[[  3 -10   9   5   6 -14 -15   9  -4   0  18]
 [  1  19  -1  -5  -6  16  24 -18   0   2 -10]
 [  1   3 -13   3 -12   5   7  -9   6  -4 -10]
 [ -2   3  -2  11  -2   9   6 -12  -3  -4   2]
 [-12   8   3  -5   0   9  15  -8   0  -5   0]
 [  8 -17   5  -7  -1 -23  -3  13  -5   4  -6]
 [-13  16  -4   2 -10  16  25 -14   0   3  -5]
 [  3 -21   4   3   6 -18 -27  18   2  -5  11]]
:
[[  3   9   6 -15  -4  18]
 [  1  -1  -6  24   0 -10]
 [  1 -13 -12   7   6 -10]
 [ -2  -2  -2   6  -3   2]
 [-12   3   0  15   0   0]
 [  8   5  -1  -3  -5  -6]
 [-13  -4 -10  25   0  -5]
 [  3   4   6 -27   2  11]]

[[-14  -9   9  -3 -12   5   9  18 -16]
 [ 13   6 -10   7  -3   9  26  13   5]
 [-12   2  -1  -2   6 -12  14  -5  13]
 [ -2 -14   1  -2   7  13 -15   1   0]
 [  7   4   5   3   1  13  -8  -2   1]]
:
[[-14   9 -12   9 -16]
 [ 13 -10  -3  26   5]
 [-12  -1   6  14  13]
 [ -2   1   7 -15   0]
 [  7   5   1  -8   1]]

[[27  0  0 21]
 [-3  1  1 13]]
:
[[27  0]
 [-3  1]]

[[-15  -5  20  19   5   6   8   5   4 -20  -3  12]
 [ 17 -13 -14 -11  12  -6  10 -26  -8  27 -19  25]]
:
[[-15  20   5   8   4  -3]
 [ 17 -14  12  10  -8 -19]]

[[  2   3   3   0   0   3   1  -2   3  -1]
 [  0  -1   0   0   0  -1   0   1   0   1]
 [ -8 -12  -7  -1  -4 -10   0   9  -9   4]
 [ -3  -6  -4   0  -2  -6   0   6  -5   3]
 [ 22   2 -16  -1  22 -27 -20  22 -10   8]
 [-10  -2   6   0 -11  10   8 -10   4  -5]
 [-18 -26 -16  -2 -10 -22   0  17 -20   9]]
:
[[  2   3   0   1   3]
 [  0   0   0   0   0]
 [ -8  -7  -4   0  -9]
 [ -3  -4  -2   0  -5]
 [ 22 -16  22 -20 -10]
 [-10   6 -11   8   4]
 [-18 -16 -10   0 -20]]

[[ -4   1  18  12  -6   7  34   0   0  -1  -4]
 [ -1  -1  -7  -5 -14   2 -12   0   1  -2   0]
 [ -1   0  -1  -3 -15   0   6   0   1  -2  -1]]
:
[[ -4  18  -6  34   0  -4]
 [ -1  -7 -14 -12   1   0]
 [ -1  -1 -15   6   1  -1]]

[[  0  10]
 [  2  -1]
 [ 12   7]
 [ 12   7]
 [ 15 -32]
 [-13 -17]
 [ 24  19]
 [  0   0]]
:
[[  0]
 [  2]
 [ 12]
 [ 12]
 [ 15]
 [-13]
 [ 24]
 [  0]]

[[ 25  26 -29   0 -26 -25  20   0 -22]
 [  0  16  23 -22  -1   2 -12 -11 -16]
 [ -8  21  -9  22  -7 -13  -1  -4 -19]
 [-25  13 -22  23  -9 -21 -21 -27  -8]
 [-30  -7  15  21 -25  17   0 -15  18]]
:
[[ 25 -29 -26  20 -22]
 [  0  23  -1 -12 -16]
 [ -8  -9  -7  -1 -19]
 [-25 -22  -9 -21  -8]
 [-30  15 -25   0  18]]

[[-12  -2  -3   3  10  24]
 [-16   5   3   1  25  28]
 [-16   3   4   9  22  27]]
:
[[-12  -3  10]
 [-16   3  25]
 [-16   4  22]]
---
[[ 30  16]
 [  7 -27]
 [-25  23]
 [ 34  -2]]
:
[[-25  23]
 [ 30  16]
 [ 34  -2]
 [  7 -27]]

[[ 24 -13 -23]
 [ -6   6 -27]
 [  0   2  13]
 [ 24 -17  -8]]
:
[[ -6   6 -27]
 [  0   2  13]
 [ 24 -13 -23]
 [ 24 -17  -8]]

[[-14   8   6   3  -4  13  -2   3 -11  -7]
 [  6   0   8  -7  12  33  -5 -10  11  -1]
 [  2  -8  -6   0  28 -17  12  -2   9  10]
 [ 12  12   5  -1  -2 -16  -4   0  15   8]
 [  7   5   5   1  13  -1   0  -3  12   2]]
:
[[ 12  12   5  -1  -2 -16  -4   0  15   8]
 [-14   8   6   3  -4  13  -2   3 -11  -7]
 [  7   5   5   1  13  -1   0  -3  12   2]
 [  6   0   8  -7  12  33  -5 -10  11  -1]
 [  2  -8  -6   0  28 -17  12  -2   9  10]]

[[ -3   3  -2   0   1]
 [ 19 -24   9  16  26]
 [  4  10   9  -4   5]
 [ -2   1   0   0  -1]]
:
[[  4  10   9  -4   5]
 [ -3   3  -2   0   1]
 [ -2   1   0   0  -1]
 [ 19 -24   9  16  26]]

[[ -4   0   4   6  -4  -1   0  -3  -2  -7   5   2]
 [  7  14 -16  12  -4  -6 -13 -16   4  -5  -3   5]
 [ -2  -3  -3  -7   6  -3  -3  -2   4  -1   5  -1]
 [ -4   3   5   9  -8   2   3  -2  -6  -6   1   1]
 [  0   8 -16  13   0 -11 -15 -16   6 -18   4  11]
 [  5   1  17  11 -14  17  17  11 -13  10  -9  -7]
 [ -5 -12  26  -6  -7   8  16  16 -10   4   3  -7]]
:
[[  7  14 -16  12  -4  -6 -13 -16   4  -5  -3   5]
 [  0   8 -16  13   0 -11 -15 -16   6 -18   4  11]
 [ -4   3   5   9  -8   2   3  -2  -6  -6   1   1]
 [  5   1  17  11 -14  17  17  11 -13  10  -9  -7]
 [ -4   0   4   6  -4  -1   0  -3  -2  -7   5   2]
 [ -2  -3  -3  -7   6  -3  -3  -2   4  -1   5  -1]
 [ -5 -12  26  -6  -7   8  16  16 -10   4   3  -7]]

[[-20  -5   9   4  19 -16  12   3  18  28  -3  11 -21]
 [ 13  -9  16  12  -1  18  -7 -14 -10 -12   3  26  18]
 [-14  27 -28 -15  -4 -21  20 -17  23  28  25  -4 -17]
 [  4   9   6   3   5 -18 -22 -26  -3  10   7  24 -21]
 [-17  -7   2 -10  11  28 -17   9  17   6 -16  26 -23]
 [  4  12  -6  10   2 -14  18  11  -1  -2 -25 -26   5]]
:
[[-14  27 -28 -15  -4 -21  20 -17  23  28  25  -4 -17]
 [  4  12  -6  10   2 -14  18  11  -1  -2 -25 -26   5]
 [  4   9   6   3   5 -18 -22 -26  -3  10   7  24 -21]
 [-20  -5   9   4  19 -16  12   3  18  28  -3  11 -21]
 [-17  -7   2 -10  11  28 -17   9  17   6 -16  26 -23]
 [ 13  -9  16  12  -1  18  -7 -14 -10 -12   3  26  18]]

[[  5   5   5  -1]
 [-14 -14  10   2]
 [  1   1  19  -1]
 [  8   8 -27   0]
 [ -7  -7   2   1]
 [ 14  14   4  -2]
 [ -5  -5 -16   2]
 [  2   2 -29   1]
 [ -8  -8 -10   2]
 [  0   0 -14   1]]
:
[[ 14  14   4  -2]
 [  8   8 -27   0]
 [  5   5   5  -1]
 [  2   2 -29   1]
 [  1   1  19  -1]
 [  0   0 -14   1]
 [ -5  -5 -16   2]
 [ -7  -7   2   1]
 [ -8  -8 -10   2]
 [-14 -14  10   2]]
